After every row comes one of two labels: whether the row has a hidden trait. Each part has its own trait and labels.
In the rows, 100 means zero.
[109 104  60  94 126  88 111  80  97  95 112  99  91 151 103 118  80  75
 137 100  82 101 105  95  82 117  42 132  86  80 106] : (41)
[107  93  85 118 109  97 144  92 101 106 140  99  88 108 127 118  98  93
 115  83  95  97  84  91  98  94  60  94 102 139  66] : (49)
[ 92  95 118 115  87 119 102 101 106 116 121  98 107  52  97  85 116 129
  78  91  97  98  86 114 119  95 151  72 107 121  74] : (49)
[105  88 124 103  98 114 107 129  79  91 102 103  96 110 105  75  95 102
  90  92  79  97  88  97 101  87  74 105  91 125  79] : (41)
[122  89  72 118 116  89 145  80  94 109 139  97  86 123 122 122 111 100
 135  78  72  98  82 100  91  95  43  98  91 125  70] : (49)
[103  83 150 105  91 119 113 147  74  86  94 105  99  90 113  70  99 106
  75  89  88  97  84  94 105  75  75  97  96 146  71] : (41)
[100  82 125 105  99 110 113 125  78  95 105 101  98 103 111  84 106  99
  88  86  76 100  87  94  93  85  65 104  91 125  73] : (41)
[ 96 112  89  90 101 114  66  78 108 103 102 101 101  93  65  82  93 116
  95 115  87  96 111 120 118 121 129 105  94  65 121] : (49)
[ 98  95 106 109  95 113  98  87 104 114 119  99 100  73  88  84 121 129
  90  96  83  98  90 119 113 102 124  84 100  98  87] : (49)
[121  83 141 103  95 111 110 133  74  88  90 106  94 103 110  77 104 119
  79  91  80  96  87 102 105  76  73  97  95 135  84] : (41)
[105  92 142 106  88 125 107 141  85  87 102 108  97  88 101  70  81 117
  72  97  97  91  89  97 120  82  89  97  98 146  76] : (41)
[ 97  85 126 101  98 115 100 125  79  95 100 101 100  99  98  75 106 104
  88  90  76 100  91 100  97  92  80 107  91 109  82] : (41)
[ 90 104 103  94 100 122  67  86 103 105 110 100 101  98  62  76  94 113
  98 109  75  98 107 121 112 123 120 108  88  69 105] : (49)
[121 111  78 101 118 109 119  97  96  87 117 108  84 153  98 103  51  87
 121 106  89  87 102  97 112 109  22 126  90 116  92] : (41)
[ 91 120  99  96 103 128  73  84 109  97 111 106  97 103  61  78  68 113
  95 121  91  90 108 119 132 123 108 110  92  84 110] : (49)
[106  96  83 116 108 102 137  99  98 101 133  99  92 111 120 116  90  89
 109  86  95  95  89  91 101  94  55  99  97 135  72] : (49)
[102  92 130 106  92 121 106 130  87  92 106 105  99  93  97  72  91 104
  81  97  89  95  90 100 112  87  89 100  95 130  77] : (41)
[123 106  74  97 122  92 116  88  94  86 109 104  84 161  98 109  67  85
 128 104  84  93 104  97  97 105  30 128  87 103 104] : (41)
[115  95 101 107  98 110 103  70 101 120 123 100  94  81  83  87 119 143
  95  94  69  95  89 127 118 102 118  83  97 100  92] : (49)
[113 100 117  90 108 118  85 121  81  80  88 108  92 127  78  67  70  95
 100 110  71  93 106 103 108 104  63 127  83  99 101] : (41)
[118 118  70  94 109  84  96  66 120 105  96 101  94 113  93 124  92 107
 116 114 112  97 111 108 108 112 105 102 105  79 129] : (49)
[128  96  75 116 111  95 144  84 100 101 129 102  84 122 122 116  95 108
 114  87  93  91  85  99 107  92  51  93 100 142  77] : (49)
[109 109  97  92 103 118  70  70 106 104 106 103  95 106  61  77  88 120
  99 114  72  94 108 127 122 121 113 107  90  67 117] : (49)
[101 107  62 120 101  99 131  55 126 123 144  96  96  71 107 128 112 120
 112  93 108  96  89 114 113 110 122  77 110 114  80] : (49)
[ 87 109 108  91  97 121  67  93 104  99 102 102 105  94  64  72  85 108
  92 113  86  96 106 116 117 119 127 108  93  76 112] : (49)
[105 111  93  91 106 116  66  78 107 101 104 102  95 112  61  78  90 119
 102 113  73  95 110 127 120 123 110 108  89  63 119] : (49)
[107 100 116  94 105 121  83 117  84  83 103 106  96 123  79  68  69  94
  97 108  73  93 104 103 109 108  71 122  85  96  94] : (41)
[115 100 131  87 105 120  85 127  78  74  88 110  86 127  78  62  65 101
  95 110  72  90 101 104 112  98  57 127  82 102 105] : (41)
[117 107  87  98 113 102 116 104  94  84 111 105  88 147 101 101  59  84
 116 106  93  92 104  94 104 106  43 125  89 111  99] : (41)
[113 120  59  99 115  95 101  55 122 106 119 100  92 124  84 123  80 104
 125 111  98  94 108 114 112 121  92 107  99  77 117] : (49)
[108 102  67 113 103  89 124  58 120 120 120  96  97  83 107 129 124 119
 113  91 103 100  92 111 103 103 115  82 110 101  95] : (49)
[116 114  68  97 112  97  97  62 115 104 111 101  92 123  85 112  86 107
 120 111  95  95 108 113 109 119  92 109  96  81 116] : (49)
[104 114 106  94 101 123  69  81 107  99 105 105  95 102  59  72  77 122
  92 119  85  91 109 126 128 119 120 106  94  83 113] : (49)
[101 105 112 111  88 124  96  88 111 111 118 102 101  58  84  84 108 135
  75 101 101  94  91 121 130 101 144  75 108 114  89] : (49)
[ 98 107  65 130 104 108 129  51 128 122 148  97  98  75 102 122 104 119
 107  94 108  94  88 112 122 115 118  78 110 118  77] : (49)
[ 89  87 137 108  93 128  98 134  81  95 114 102 101  89  98  68  94 104
  74  90  80  96  89 100 108  94  86 101  91 127  64] : (41)
[ 98 108  87  98 104 112  75  64 108 112 117  99  98  97  64  90 104 119
 104 109  77  97 107 126 117 124 122 102  93  65 119] : (49)
[119  98  79 119 108  98 150  93 104 103 133 102  89 106 125 123  94 105
 109  85 102  92  83  95 109  88  64  90 105 147  68] : (49)
[117 115  59 100 114  91 105  50 116 105 117 100  91 123  90 119  90 106
 126 108  93  96 106 114 107 119  91 107  98  72 114] : (49)
[ 96 100 127  87 103 120  75 132  79  77  85 108  97 128  84  65  64  87
  92 109  86  96 108  95 107 100  69 127  84 101 102] : (41)
[129 109  75  97 117  93 112  83  99  89 107 104  85 153  89 111  73  94
 124 107  87  93 105 100 102 107  49 122  91 100 112] : (41)
[124 112  67  99 123 100 114  75 100  90 116 105  85 162  92 110  65  90
 133 107  79  91 105 105 104 116  36 129  86  97 107] : (41)
[ 80 117  47 110 114 104 104  52 125 115 146  95 101 107  93 127  82  86
 128 103 103  97 104 107 106 137  93 105  98  85  88] : (49)
[134 111  74  93 121  94 112  85 104  87 103 106  82 161  91 106  64  96
 128 109  84  90 106 101 106 107  37 130  88  98 120] : (41)

Part 2:
[100 153  78 101 100 103  95 105 107  99 104 125 114  98 102 104  95  77
  57 110 104  88 106 110 114  71 120  96 103 148  82  97  96  93  87 106
 101 111 105 110 113  96  96  90 117 110  92 105 111  87  96  82  71 109
  92 121 105 111 104 108 105  97  98  78 125  88] : Z
[101 177 122  89  92 103  92  83  85 104 118  92 139 102  84  95  89 154
 153 130 108 111 113  83 146 122 116 111  97  66 142 117  95 105  84  86
 105 143 111  77 119  80  91  89  95 100 101 108  98 106  97 101 101  90
  87  89  86  81 126 109 101  92 112  85 189  95] : V
[100 128  75 105 100 103  92 107 115  97  88 125  99  96 105 106  93  83
  33  91 100  85 102 138  92  68 112  92 103 149  67  83  99  93  90 107
 102  99  94 114 108 104  97  90 125 114  90 103 109  88 110  84  85 113
  95 133 110 113 100 108 104  98  91  77  83  93] : Z
[ 99  82  62 104 103 103  90 100 120  97  73 121 112  99 108 109 100  70
  39  77 108  81 101 149  89  52 111  91 103 168  52  74  95  68  83 112
  98  95  93 120 113 110  88  85 131 116  90  93 113  86 130  75  75 117
  94 146 111 120  81 110 106  94  86  68  51  81] : Z
[ 95 181 148  96  86  99  99 108  83 104 115 103  78  93  94  95  85 123
 113 151  93 109 108  60  77 129 103 104  99  63 107 150 100 134 102  94
  98 130 103  76  95 107 104 119  80 100 103  95  98 106  82 124  95  91
 114 133 104  85 125  96  95  99 107 100  58 128] : V
[ 98  66  68 101 100 103  88 102 119  97  76 116 120 100 105 110 104  77
  63  71 107  83 100 152  95  49 106  90 102 175  57  65  93  63  76 113
 100  93  93 117 113 107  87  83 138 118  91  91 110  90 141  75  76 114
  93 131 110 117  85 109 107  93  87  70  48  79] : Z
[103  90  48  91 107 104  93  81 109 101  91 104 147 107  92  99 106 104
 138  84 113  93 110 122 152  61 121 110 102 154 131  73  93  60  76  93
 103 127 116 115 124  84  86  75 122  99  93 108 113  86 120  68  71 113
  80  90  87 110  79 112 109  92 106  67 191  64] : V
[ 93  93  91  98  89 102  86 109 112  99  86 121  99  92 104 111  99  81
  74  98 100  85 104 132  83  54 103  89 102 180  56  91  88  72  71 115
 100 107  95 106 104 110  88  96 135 121  91  85 112  92 137  85  59 113
 107 158 114 112  95 106 106  90  89  60  23  92] : Z
[100  62  58 105 108 102  98 107 117  97  83 115 102 100 108 107 107  62
  58  76 101  85  97 132  92  62 106  92 103 155  73  72 100  78  93 111
 101  82  96 124 103 105  97  87 121 107  94  98 109  88 114  79  83 115
  94 114 108 118  81 104 105 102  90  88  71  80] : Z
[ 95 137 126 104  88 100  95 115 108  98  89 128  73  92 107 106  86  76
  32 127  94  87 103 100  67  79 105  89 103 145  53 131  98 121 100 112
  97 103  91 100  95 115 101 115 113 117  93  91 105  98 101 115  79 110
 113 158 116 108 114  98  98  98  88  90  25 123] : Z
[101 141 121  90  98 101  92  81  89 104  93  93 126 103  90  96  91 128
 136 119 108 107 110  93 131 114 115 110  98  72 127 120  94  84  88  90
  99 134 108  83 115  91  89  96  91  99 102 103 102 104 114 102  98  93
  93 104  89  85  97 107  99  92 105  75 149 102] : V
[103 192  73  89 100 105  92  80  89 105 115 105 147 105  86  94  91 130
 135 122 113 107 117  84 154 107 130 113 100  84 142  99  93  83  77  86
 103 150 117  90 127  82  86  82  95  99  97 112 107  91  92  79  83 100
  82 104  84  87 107 114 106  91 111  66 196  80] : V
[ 95 105  94 104  90 101  89 110 115  97  81 122  84  93 106 109  95  80
  43  92  97  84 101 138  76  63 103  88 102 160  51  96  95  90  85 111
  99  98  91 109  99 112  96 103 130 119  91  91 109  92 125  92  79 112
 108 151 114 113  99 102 103  96  87  73  33 110] : Z
[ 97  86  76  99  98 102  94 105 110  99  95 116 120  98 102 108 105  83
  89  88 103  90 102 120 114  63 107  93 102 167  75  80  95  75  80 109
 103  98 100 112 110  97  96  88 129 110  93 100 109  92 119  83  70 112
  92 118 106 111  93 106 107  96  94  80  86  81] : Z
[102 140  82  90 100 103  92  82  92 104 107  95 138 105  89  96  99 124
 147 105 110 107 110  95 142 103 118 110  99  85 132  92  93  79  81  90
 103 132 113  90 118  86  89  86  98 100 100 107 104  98 106  83  91  97
  86  93  83  90  97 109 105  93 108  75 171  81] : V
[107 126 100  99 107 102  96  82  98 100  93  90 123 106  94  93  92 128
  96  95 109 105 104 114 128 119 109 110  98  51 120  96 103  93 105  87
 100 116 103  94 110  91  92  91  90  94 102 111  99 101  99  98 126  92
  91  80  88  92  96 107  97  99 101  92 181  95] : V
[107 140  59  98 107 105  92  84 111 100  88 106 131 106  94  96  93 111
  79  88 111  97 108 133 135  81 125 108 100  91 122  79  99  84  94  89
 101 123 107 113 119  89  89  82 113 101  93 114 109  88 107  78 103 109
  85 100  90 104  91 112 103  96 103  74 184  83] : V
[ 97  78  73 105 100 101  95 110 117  97  80 123  83  96 109 108 101  61
  46  95  98  84  99 132  74  61 100  90 103 160  59  85  97  84  94 115
  98  88  93 120  97 113  98 100 122 112  93  92 110  89 119  86  77 115
 106 139 113 117  83 100 104  99  88  82  39  98] : Z
[101 178 109  87 100 102  99  83  82 106 115 101 129 104  88  93  88 115
 146 155 109 109 115  57 137 118 125 114 100  73 140 141  94 107  91  89
 100 146 118  81 120  89  90  95  78  96 102 107 105 100  85 104  79  97
  89 110  85  84 106 107  99  91 111  82 169  93] : V
[ 96 200 149  96  87  99  97 105  85 104 113 105  77  93  93  94  78 128
  96 152  94 108 109  69  77 130 109 106  99  51 104 152  99 137 106  92
  97 138 100  74  97 108 101 120  79 101 101  97  99 106  80 126 102  92
 115 144  99  82 127  99  94  97 105  93  68 132] : V
[ 95 123 111 105  93  99 100 114 109  97 102 124  75  94 109 107  95  67
  49 118  94  87  99  93  72  77 100  89 103 150  60 118  99 117 102 112
  98  92  93 111  94 112 105 110 114 111  95  93 103  93  93 108  80 112
 109 139 114 112 108  97 100 100  88  99  34 112] : V
[ 94 142 121 104  92  99 100 115 104  99 102 128  69  93 108 106  90  62
  42 134  93  88 103  78  65  91 105  91 103 142  60 141  97 123 103 114
  96 100  96  98  94 116 103 115  95 112  96  91 105  98  90 115  71 109
 113 155 114 108 107  97  98  98  91  98  20 119] : V
[ 93 188 155 100  82  99  97 113  83 103 122 116  73  90  99  97  84 128
 102 152  91 107 105  63  73 126 102  94  99  78  81 149  97 134  95 100
 100 122  97  75  94 108 105 119  88 105 101  93  98 108  84 125  93  92
 114 139 109  84 134  96  97  97 107  99  52 131] : V
[ 93 106 140 103  83  99  86 109 111  98  79 119  76  90 105 110  88  90
  48 100  94  86 101 136  66  69  99  87 101 156  47 119  93 104  91 112
  98 102  87 100  95 114  96 114 128 122  94  86 107 102 132 112  82 107
 116 159 116 108 104  99  98  92  85  76  11 124] : Z
[103 165  84  89  97 104  94  81  86 104 121  93 149 104  84  94  97 148
 159 121 111 112 112  83 159 116 119 112  98  76 144  87  96  84  79  85
 106 140 115  84 122  78  89  81 100  98 100 112 100 102  95  80  97  93
  81  77  83  84 121 110 107  93 114  86 200  79] : V
[101 167 130  90  93 101  94  81  86 105  94  95 114 103  90  93  84 126
 127 141 107 108 113  80 120 121 113 112  98  56 127 140  95 108  97  90
  97 142 109  77 111  96  89 110  81  98 102  97 102 104 107 116  98  92
 106 119  89  83 101 103  96  91 106  85 134 116] : V
